Table B holds the same points as the rows below, measured another way and shuffled. Each row below is followed by which row of B it is.
B:
(81): [  2   4 -85  19  19 -10 -17   8  -4   9  -2  11   6  -4  -9  25  -1 -16
   1  -1   3  12 -26 -15  -7  24 -16  -3 -29  15  10  -3   9]
(49): [  4   8 -91  23  16  -5 -16   1  -4  19  -4  24   0  -4 -13  28  -5 -19
   7  -1   4  16 -24 -17  -8  24 -15   6 -42  10   9  -9  11]
(82): [-24 -17  -9   4  -4   3 -13   2   7  -5  12   9  23  10   4 -13 -10  -7
  -6  -8  -2  -3  28   7   6 -19   9  11   5 -13 -19  -9   1]
(40): [-18  -6 -28  10   2  -1  -5  -6   0  -5   9  12  12  14  -1   9 -10 -12
   1 -13  -1  27  16  13  -7  -7   4   2 -11 -16  -2  -6   4]
(28): [-10  -4 -42  19 -12  -5   3   5  -8  -2  13  15   2   8 -10  14  -3 -22
   9 -21  -1  23   6  19 -12   3   1   7 -12 -19  -3 -16   2]
(29): [-23  -7 -32  15  11 -19  -7  13  12   0   5  11  14  11   0  -8  -8   3
 -11  -8  -1  17  20   8  -7  -8   9  14   3  -9 -12  -6   7]
(26): [-14 -24 -11   6  -1  -6 -17  17   9  -2  13   5  22  19   4 -22  -5   4
   4 -10  -1  -5  27  17   8 -23  10  22  21 -13 -25  -9   6]
(87): [ 17   9 -78  17   1  -7 -15  16  -1  16  -1   0 -21  -4  -5  19   6   2
   2  -1   7  20 -37   0  -4  18 -29  -8 -21  -1  11  -1  13]
(83): [ -2 -19  13   5  15 -18  -2  26   6  -9  14  -5   0  22  -2 -14  -3  -5
   4 -17  -1  22  19  40   7 -24  18  21  28 -16 -14  -7   3]
(23): [-15  -2  -8   6  45 -24   3  27  13 -11  13   3   6   9 -10   1  -5 -16
 -12 -22  -4  34   3  37  -1 -10  15   5   9 -11  13   2   4]
(24): [ 15  -4 -63  17  21 -14 -24  33  14  23   2   1 -13  12  -6 -10   3  23
  10   2   2  -1 -34  -2   9  -3 -12  21   4  -5 -11   2  19]
(84): [-16   0 -30  14 -12  -5  -5 -13 -10  -7   9  11   1  12  -6  27  -9 -28
   7 -12   4  41  20  24 -16   0   2  -5 -22 -15   6 -15  -5]
(58): [  5   2 -74  21  -9   1  -5   0  -8  15   0  15   3   0  -7  14   1  -5
  14   3   1   6 -20 -19  -9  20 -12  -1 -22   2   0 -10  10]
(25): [ 11  -5 -22  -2  33 -14 -23  30  16   8   3 -13 -19  10  -4  -8  -1   7
  -1  -2   5  13 -39  16  19 -15  -4  14  18   0   9  18  12]
(17): [ -8 -22  -9   5  -6  -4 -11  21  10  -4  16   2  19  21   0 -23  -2  -1
  13 -15  -2  -6  22  19   9 -29  17  30  31 -16 -27 -14   1]
(43): [  7  -4  -4  -5  48 -20  -3  46  19  -3  12 -13   0   8  -5 -16   7   7
  -3 -13  -4  12 -21  32  17 -10   0   7  28 -10  10   7  10]
(22): [  5   5 -57  10 -17   0  -9  10  -1   6   4   1  -8  -3  -4   9   6  -3
   5   0   5   8 -26  -5  -6  10 -17 -13  -7  -8  10  -5   7]
(20): [-27 -20 -27   7  12 -13  -8  13  12  -2  15  15  19  20   2 -11 -12  -8
  -6 -19  -4  18  23  16   1 -19  14  18   2 -23 -16 -10   9]
(33): [ 17  -6 -66  10 -10  -3 -11  28   8   7   9  -6  -6   6  -7  -6  12   5
  13  -4   5   2 -31   4   4   2 -14   0  11 -12   2  -5  11]
(47): [ 15 -10 -93  16 -46   4 -24  12   4  20   2  16  -4   1  -6   1  13   7
  27   4   7 -15 -29 -23  -6  14 -20  12 -11 -15  -8 -12  15]
(53): [ 23   7 -64  25 -29  12 -12  10 -17  26   0   9 -21  -5  -9  13  10  13
  21  11   5 -13 -17 -16  -7  23 -33   9 -28  -6 -15 -19   7]
(46): [  7   3 -24   0  32  -8 -23  15  13   8  -8  -4  -8   2   1  -4  -4   9
 -12   7   5  -2 -32  -6  15  -8  -7  -6   6  18   6  25  12]
(79): [ 14   3 -59  16   3 -10 -21  21   6  21  -4   0 -21  -3  -1   2   5  18
  -4   8   5   4 -25  -9   0  11 -22   4 -13  -2  -7  -3  16]
(65): [-17 -10 -19   6   8  -4  -4   0   3  -7   8   8  16   8  -2   6  -8 -11
  -3 -14  -1  18  15  15  -4 -10   7  11  -3 -11  -6  -5   1]
(62): [-17 -14   0  -4  27 -12 -28   7   8  -9   7  -6  17  14   8  -4 -14  -8
 -12  -8   0  14  18  17  10 -20   7  10   6   1  -8   2   0]

[  2 -15 -12 -15   8  -3  -8   3  31  -4 -37 -15   6 -13   8 -10 -20  -9
   5 -18  -3 -11  -5   6 -21  -6 -28] : (40)
[-43  33  17 -15   4  32  33  23   6   5  35  10  22   5   0 -39 -11  21
   1  -1  69  -6   8 -13 -65  16  47] : (53)
[-16 -11  14  -2   9 -13  45   7  -7  -8  -6  10  27 -36 -18 -42 -43  11
   2   9  27 -11  -1  -7 -70   8  -1] : (81)
[ -7   8 -37   4   1  30  45  18   6   1 -19 -19  26  25 -17  21  39  12
 -12  26 -60  19  13 -26   8 -23 -25] : (43)
[-21 -10   8   3   9   6  32  12  13  -2  -3   7  39  -4  -2 -26 -13   8
  12   5  28   5   7  -3 -33   3  21] : (22)
[ 18   9 -35 -16  13 -20  -8   3  15 -16 -35 -33 -15 -11  -4  24   2 -10
 -11   7 -20  -5   0  -1  13 -32 -47] : (62)
[ 15  13 -31 -35  12  10  -1  18  39   1 -48 -26  -1  -5   0  11   6   5
  -9 -41 -12  -6   1 -27  -8  -7 -52] : (20)
[ 25  26 -33 -33  15  25  12  22  32   9 -39 -25 -10   4  -3  22  21   8
 -20 -35   8 -12   4 -16  12  -5 -33] : (26)
[ 18  18 -34 -36   9  37  20  28  32  16 -55 -20 -18   7  -4  35  28  13
 -18 -39   3 -10   2 -17   9   4 -27] : (17)
[ 19  17 -23 -27  15  -1  -7  10  24   6 -40 -19  -9   8  -2  18   4  -1
  -5 -39   8 -10   3  -3   2  -4 -25] : (82)
[-39  -3   3  -3   8   7  39  14  13  -8  19   2  53 -16  -5 -42 -16  17
   1  29  27   2   7 -18 -54  -5  17] : (87)
[-24  41 -16 -23   4  24  63  32  13   6  11 -13  13   9 -11 -17  31  32
 -29   8  14   6  17 -55 -31  -3   5] : (24)
[  8 -10  -9 -19   8   3  -7   0  19  -1 -37  -8  10 -14  -2  -9 -13   0
  -2 -15   0 -10  -4   0 -13   1 -31] : (65)
[-21  -2  -4 -14   9  36  62  28  21   7 -10   5  41   8 -10 -13  11  21
  -8  -4  21   6  14 -22 -31   1  18] : (33)
[-30 -10  23  -8   6 -18  39  17   7  -4   1  18  26 -35 -21 -45 -44   7
   3   8  31  -9   0 -18 -84  19  -1] : (49)
[  2   6 -37 -25   6  43   7  16  32   5 -37 -25  -7   5  -7  28  15   4
 -19 -10 -25 -10  -4 -19  28 -12 -42] : (83)
[-14 -21   1 -16   5  23   7  16  32   7 -41   1  27 -20  -5 -20 -31   0
  12 -23  19 -14 -14  -1 -37  15 -16] : (28)
[ -9  15 -18   4   5 -29  29  10  -7  -7  16  -8  -4   5 -14   0  20   9
 -23  31 -14   0   9 -26   6 -28   3] : (46)
[-23 -34   9  -8   8  -8 -12   0  40  -9 -37  -1  20 -24   6 -11 -57 -20
  24  -3   7 -13 -12  26 -25  -3 -33] : (84)
[-10   9  15 -39   7  20  69  42  28  12   1  14  38  -2   8 -30 -10  31
  -1 -29  72  -6   5 -26 -63  23  39] : (47)
[-12 -23 -22   1  -1  14  17   5  14   2 -38  -8  21  -2 -21  -3  -2  -4
  -3   7 -47  10  -1 -16   1  -6 -60] : (23)
[-19  12 -23 -12   8   3  39  20  11  -5  -3 -16   7  22 -12  15  29  16
 -20  38 -26   5  10 -40  10 -37   2] : (25)
[-26  31  -4 -11   2  12  39  11   6  -3  36  -7  26   2  -5 -25   6  23
 -12  14  31   9  12 -36 -34   6  10] : (79)
[-15   1  16  -8  11   6  36  15   8   1  -1   6  16 -24  -9 -37 -24  13
   4 -15  37 -13   1  -8 -58  18  21] : (58)
[ 17  -1 -16 -10   0  10  11   2  23   5 -22 -14  -1 -15  -2 -10  -6  11
 -12 -27  10   2   0 -17 -12  15 -51] : (29)
